Below are the code and all the weights of a small trained network. Each question names an input and a class and asks about switching units off, where a switched-off unit gives its printed mean instead of its output.

import numpy as np


def w(rows, s, z=0):
    codes = np.array(rows[::2]) - 128.0
    scale = np.full(codes.shape[1], s)
    scale[-1] = z or s
    return codes * scale


def norm(h):
    return h / np.sqrt((h * h).mean(-1, keepdims=True) + 1e-5)


def f(y):
    return np.maximum(y, 0)


def log_softmax(a):
    a = a - a.max(-1, keepdims=True)
    return a - np.log(np.exp(a).sum(-1, keepdims=True))


def net(x, mask):
    res = np.array(x, float).reshape(1, 8) / 4 @ E
    u = 0
    for l in range(4):
        y = f(norm(res) @ A[l][:, :-1].T + A[l][:, -1])
        res = res + np.where(mask[u : u + 6], y, B[l][:, -1]) @ B[l][:, :-1]
        u += 6
    return log_softmax(norm(res)[-1] @ U[:, :-1].T + U[:, -1])


A, B = {}, {}
E = w([
[167,63,217,137,145,12,251],'x0',
[81,148,122,43,97,167,156],'x1',
[193,164,42,54,120,51,173],'x2',
[128,158,158,142,68,39,99],'x3',
[61,145,79,67,53,161,190],'x4',
[23,112,34,67,168,66,132],'x5',
[107,162,126,50,195,120,175],'x6',
[46,253,112,134,214,84,117],'x7',
],0.0057)
A[0] = w([
[134,114,67,40,168,102,176,145],'0.n1',
[3,123,50,150,122,102,179,74],'0.n2',
[219,125,148,107,111,199,166,164],'0.n3',
[77,158,124,102,202,254,71,3],'0.n4',
[127,154,177,156,188,72,173,98],'0.n5',
[159,126,163,157,69,120,174,44],'0.n6',
],0.0069,0.0041)
B[0] = w([
[132,86,219,112,92,144,113,253],'0.n1',
[74,135,221,12,66,113,94,223],'0.n2',
[87,137,93,138,112,134,201,246],'0.n3',
[102,140,96,84,254,173,59,223],'0.n4',
[164,97,144,132,119,49,25,213],'0.n5',
[49,174,155,147,167,196,119,166],'0.n6',
],0.0074,0.0038)
A[1] = w([
[147,128,133,103,114,131,106,181],'1.n1',
[134,117,77,126,93,119,79,3],'1.n2',
[153,80,140,122,96,162,142,125],'1.n3',
[125,190,142,104,121,114,171,65],'1.n4',
[144,111,131,168,130,251,82,125],'1.n5',
[148,168,138,132,123,93,164,114],'1.n6',
],0.011,0.0025)
B[1] = w([
[191,250,140,227,169,182,16,178],'1.n1',
[177,198,22,76,39,39,54,160],'1.n2',
[206,74,64,154,158,164,127,197],'1.n3',
[82,207,153,135,2,207,153,167],'1.n4',
[71,96,131,167,211,205,64,253],'1.n5',
[136,213,207,201,248,241,113,169],'1.n6',
],0.0064,0.0057)
A[2] = w([
[176,111,132,96,114,175,186,30],'2.n1',
[89,209,86,119,132,111,162,83],'2.n2',
[134,165,140,156,115,185,89,254],'2.n3',
[131,121,171,117,150,147,207,190],'2.n4',
[116,163,154,171,185,36,150,16],'2.n5',
[131,151,166,188,175,1,130,57],'2.n6',
],0.0092,0.0016)
B[2] = w([
[85,104,88,102,175,126,249,172],'2.n1',
[92,127,224,131,109,128,202,169],'2.n2',
[145,169,112,149,128,100,203,253],'2.n3',
[204,179,30,104,131,118,85,190],'2.n4',
[250,88,202,121,148,76,122,191],'2.n5',
[209,191,210,133,255,8,162,223],'2.n6',
],0.0084,0.0057)
A[3] = w([
[2,145,138,40,66,35,122,32],'3.n1',
[187,202,16,183,66,107,114,89],'3.n2',
[128,70,141,242,111,178,173,2],'3.n3',
[164,175,30,132,105,102,79,105],'3.n4',
[178,33,45,55,168,129,182,22],'3.n5',
[171,176,101,149,64,95,47,98],'3.n6',
],0.0072,0.0045)
B[3] = w([
[60,54,219,83,62,92,117,252],'3.n1',
[93,186,105,142,51,69,126,239],'3.n2',
[122,95,157,181,34,131,111,191],'3.n3',
[120,70,65,107,133,40,85,215],'3.n4',
[185,10,65,20,144,122,144,221],'3.n5',
[153,99,49,148,70,81,129,213],'3.n6',
],0.012,0.0026)
U = w([
[194,158,186,148,193,64,133,252],'0',
[62,169,77,135,233,227,64,205],'1',
[125,143,31,141,57,68,83,57],'2',
[126,215,131,135,87,194,211,88],'3',
[174,38,44,60,131,173,208,55],'4',
[147,59,117,251,93,208,131,7],'5',
[45,127,187,34,71,118,130,112],'6',
],0.016,0.0018)

Each question gives the input, the list of numbers given to net, and the class t.
The units are the neurons (one row each of A and B). Each row of codes is followed by its name. A weight is (code - 128) times the scale printed after its matrix; where a second scale follows, it is the last column's (A, B and U).
mask holds one flag per neuron, layer by layer. A switched-off neuron (its flag False) gives its mean, the last column of its row in B, instead of its output. The means were averaged over made-up inputs and are rounded, as every weight is.
A unit's drop is (log p(t) with every unit on - log p(t) with that unit switched off) / (log p(t) with every unit on - log p(t) with every unit switched off).
The circuit of an input: a set's keep is (log p(t) with only the set's units on - log p(t) with every unit switched off) / (log p(t) with every unit on - log p(t) with every unit switched off). Starting from the 12 units with the biggest drops (on a tie, the unit counted first), units are removed one at a time, each time the one whose removal leaves the highest keep (on an exact tie, the one counted first), for as long as the keep stays at least 0.8.
circuit, biggest first: the units of the circuit, biggest drop first
unit that matters most: the unit with the biggest drop
k most important neurons: the k neurons with the biggest drops, biggest first
top k neurons in layer l: the k neurons of layer l with the biggest drops, biggest first
drop of u: that unit's drop, to one decimal
input [0,-4,-3,-2,-4,4,5,-4], class 4: circuit, biggest first => 2.n6
input [7,8,-2,5,-6,3,5,-7], class 4: circuit, biggest first => 3.n5, 2.n4
input [0,0,3,5,0,-6,8,2], class 3: top 2 neurons in layer 1 => 1.n4, 1.n6
input [0,4,5,2,6,1,-6,-2], class 6: circuit, biggest first => 3.n1, 0.n2
input [-7,4,6,-6,0,0,-6,-3], class 2: top 3 neurons in layer 2 => 2.n3, 2.n1, 2.n2
input [5,7,5,4,-2,7,-3,6], class 6: 3 most important neurons => 0.n2, 1.n4, 3.n1
input [8,-6,-2,-1,8,5,-8,2], class 6: 3 most important neurons => 0.n2, 1.n1, 3.n1
input [-8,4,-8,6,1,-2,-1,-5], class 1: 2 most important neurons => 1.n5, 0.n4
input [-6,4,5,-4,-1,6,0,0], class 6: 2 most important neurons => 0.n2, 3.n1
input [-6,3,-6,6,7,0,0,0], class 1: 4 most important neurons => 0.n4, 1.n5, 0.n3, 1.n1
input [-4,-6,-4,3,1,5,-2,5], class 6: 2 most important neurons => 0.n2, 3.n1
input [6,6,-4,8,6,-4,8,-5], class 3: 2 most important neurons => 1.n4, 0.n6
input [5,-4,7,7,7,5,8,4], class 6: 2 most important neurons => 0.n2, 1.n4
input [-7,1,-8,-2,8,-7,-1,-5], class 1: circuit, biggest first => 1.n5
input [-1,-2,0,-1,1,-1,-2,-3], class 5: 2 most important neurons => 1.n5, 3.n3
input [2,7,8,3,2,-4,-3,-2], class 3: drop of 1.n4 => 0.5
input [-5,4,5,6,5,-4,7,2], class 3: top 2 neurons in layer 0 => 0.n4, 0.n5
input [2,-2,5,-4,1,7,1,0], class 6: drop of 0.n2 => 0.5
input [-6,-5,0,2,7,1,-1,7], class 6: drop of 3.n1 => 0.1
input [-2,6,-7,-1,5,-7,-1,0], class 1: drop of 0.n4 => 0.3
input [-8,4,-2,3,7,8,1,8], class 6: unit that matters most => 3.n1
